Here is a tiny trained network, its code and every weight. The questions are about switching its units off for an input and a class, where a switched-off unit gives its printed mean instead of its output.

import numpy as np


def w(rows, s, z=0):
    codes = np.array(rows[::2]) - 128.0
    scale = np.full(codes.shape[1], s)
    scale[-1] = z or s
    return codes * scale


def norm(h):
    return h / np.sqrt((h * h).mean(-1, keepdims=True) + 1e-5)


def f(y):
    return y / 2 * (1 + np.tanh(0.7978845608 * (y + 0.044715 * y**3)))


def log_softmax(a):
    a = a - a.max(-1, keepdims=True)
    return a - np.log(np.exp(a).sum(-1, keepdims=True))


def net(x, mask):
    res = np.array(x, float).reshape(1, 3) / 4 @ E
    u = 0
    for l in range(4):
        y = f(norm(res) @ A[l][:, :-1].T + A[l][:, -1])
        res = res + np.where(mask[u : u + 3], y, B[l][:, -1]) @ B[l][:, :-1]
        u += 3
    return log_softmax(norm(res)[-1] @ U[:, :-1].T + U[:, -1])


A, B = {}, {}
E = w([
[162,154,129,107,88,94,146,147,97,2,92,93],'x0',
[65,92,87,70,119,193,128,102,90,140,144,112],'x1',
[118,79,144,133,121,136,103,88,95,140,98,172],'x2',
],0.021)
A[0] = w([
[53,88,74,1,114,223,144,105,77,83,134,78,88],'0.n0',
[56,69,96,62,126,211,125,96,93,173,134,136,1],'0.n1',
[84,176,73,48,132,189,173,162,154,138,184,16,84],'0.n2',
],0.035,0.009)
B[0] = w([
[50,151,87,203,165,182,26,163,57,57,177,106,254],'0.n0',
[128,177,209,118,59,118,174,122,54,235,89,134,235],'0.n1',
[135,176,11,106,129,63,70,174,251,130,241,99,223],'0.n2',
],0.017,0.045)
A[1] = w([
[82,90,84,124,149,178,75,110,121,81,162,120,128],'1.n0',
[79,44,83,41,164,254,241,79,150,112,149,90,4],'1.n1',
[97,61,98,54,160,242,223,90,161,109,137,87,48],'1.n2',
],0.041,0.0038)
B[1] = w([
[143,4,136,111,154,53,203,90,173,84,111,170,249],'1.n0',
[182,78,190,106,223,131,96,104,212,67,139,130,128],'1.n1',
[184,90,210,150,201,237,74,130,95,114,151,131,128],'1.n2',
],0.014,0.021)
A[2] = w([
[120,73,101,1,88,194,148,72,94,102,57,132,2],'2.n0',
[170,128,130,132,135,67,159,142,169,51,116,123,228],'2.n1',
[117,61,114,128,153,139,139,90,185,251,133,196,98],'2.n2',
],0.048,0.0022)
B[2] = w([
[112,6,113,154,42,110,82,18,139,124,246,99,137],'2.n0',
[181,185,131,169,91,134,224,149,80,158,3,145,254],'2.n1',
[143,28,188,89,234,238,67,94,169,95,172,129,212],'2.n2',
],0.019,0.04)
A[3] = w([
[171,174,168,57,124,96,165,154,173,198,95,139,99],'3.n0',
[110,102,254,59,108,121,165,79,113,198,91,148,3],'3.n1',
[171,100,131,77,169,151,165,124,210,241,165,152,72],'3.n2',
],0.04,0.0039)
B[3] = w([
[141,191,169,86,148,167,151,111,206,131,80,84,235],'3.n0',
[222,86,86,72,166,90,109,144,153,87,162,167,255],'3.n1',
[6,121,163,168,83,175,149,54,148,117,96,69,237],'3.n2',
],0.02,0.024)
U = w([
[164,57,198,88,175,198,124,72,158,128,120,129,185],'0',
[156,39,111,139,65,69,197,69,111,105,96,152,61],'1',
[89,72,66,153,161,88,152,140,120,38,101,143,20],'2',
[52,155,161,167,93,152,100,149,7,192,143,150,151],'3',
[84,161,30,127,145,94,58,180,189,96,242,94,61],'4',
[185,212,121,129,98,114,199,148,168,142,57,109,252],'5',
[177,111,157,69,116,119,105,113,72,177,148,170,45],'6',
[52,170,147,121,109,175,130,85,202,166,133,65,82],'7',
],0.018,0.0024)

Each question gives the input, the list of numbers given to net, and the class t.
The units are the neurons (one row each of A and B). Each row of codes is followed by its name. A weight is (code - 128) times the scale printed after its matrix; where a second scale follows, it is the last column's (A, B and U).
mask holds one flag per neuron, layer by layer. A switched-off neuron (its flag False) gives its mean, the last column of its row in B, instead of its output. The means were averaged over made-up inputs and are rounded, as every weight is.
A unit's drop is (log p(t) with every unit on - log p(t) with that unit switched off) / (log p(t) with every unit on - log p(t) with every unit switched off).
The circuit of an input: a set's keep is (log p(t) with only the set's units on - log p(t) with every unit switched off) / (log p(t) with every unit on - log p(t) with every unit switched off). Starting from all 12 units, units are removed one at a time, each time the one whose removal leaves the highest keep (on an exact tie, the one counted first), for as long as the keep stays at least 0.8.
circuit, biggest first: the units of the circuit, biggest drop first
most important unit: the unit with the biggest drop
k most important neurons: the k neurons with the biggest drops, biggest first
top k neurons in layer l: the k neurons of layer l with the biggest drops, biggest first
drop of u: that unit's drop, to one decimal
input [3,-4,8], class 5: circuit, biggest first : (0.n0)
input [-7,6,-2], class 3: 2 most important neurons : (0.n1, 0.n0)
input [-3,2,6], class 6: circuit, biggest first : (3.n1, 0.n1)
input [2,-1,-6], class 5: 4 most important neurons : (0.n0, 2.n2, 0.n1, 2.n1)
input [5,2,5], class 2: 3 most important neurons : (0.n0, 1.n0, 0.n1)
input [-8,-8,-8], class 0: circuit, biggest first : (2.n2, 0.n0)
input [-5,-5,0], class 0: circuit, biggest first : (0.n0, 2.n2)
input [7,2,0], class 2: 2 most important neurons : (1.n0, 0.n0)
input [-8,6,0], class 3: 2 most important neurons : (0.n1, 0.n0)
input [-1,0,-8], class 4: top 2 neurons in layer 0 : (0.n2, 0.n1)
input [-7,4,8], class 6: circuit, biggest first : (0.n1, 3.n1)
input [-6,-6,-6], class 0: 3 most important neurons : (0.n2, 0.n0, 2.n2)
input [8,7,-1], class 4: 2 most important neurons : (0.n0, 0.n2)
input [-3,2,0], class 3: most important unit : 0.n1
input [3,-1,0], class 5: 2 most important neurons : (0.n0, 0.n1)
input [1,-5,7], class 5: 2 most important neurons : (0.n1, 1.n0)
input [7,-1,6], class 1: 3 most important neurons : (0.n2, 2.n0, 0.n1)
input [-5,1,6], class 0: 2 most important neurons : (0.n0, 3.n1)
input [-7,-7,5], class 0: 2 most important neurons : (0.n2, 2.n2)
input [-8,-7,7], class 0: most important neuron : (2.n2)
input [-8,6,1], class 3: 3 most important neurons : (0.n1, 0.n0, 1.n0)
input [7,2,-3], class 2: 4 most important neurons : (1.n0, 0.n1, 0.n0, 2.n1)
input [0,-2,1], class 5: top 2 neurons in layer 0 : (0.n1, 0.n0)
input [-6,7,4], class 3: top 2 neurons in layer 0 : (0.n0, 0.n1)
input [4,8,7], class 3: top 2 neurons in layer 0 : (0.n0, 0.n1)
input [0,-1,-5], class 5: top 2 neurons in layer 2 : (2.n2, 2.n1)
input [4,3,-1], class 4: circuit, biggest first : (0.n2)
input [6,3,5], class 2: drop of 1.n0 : 0.9
input [-2,-1,6], class 0: drop of 0.n0 : 7.4
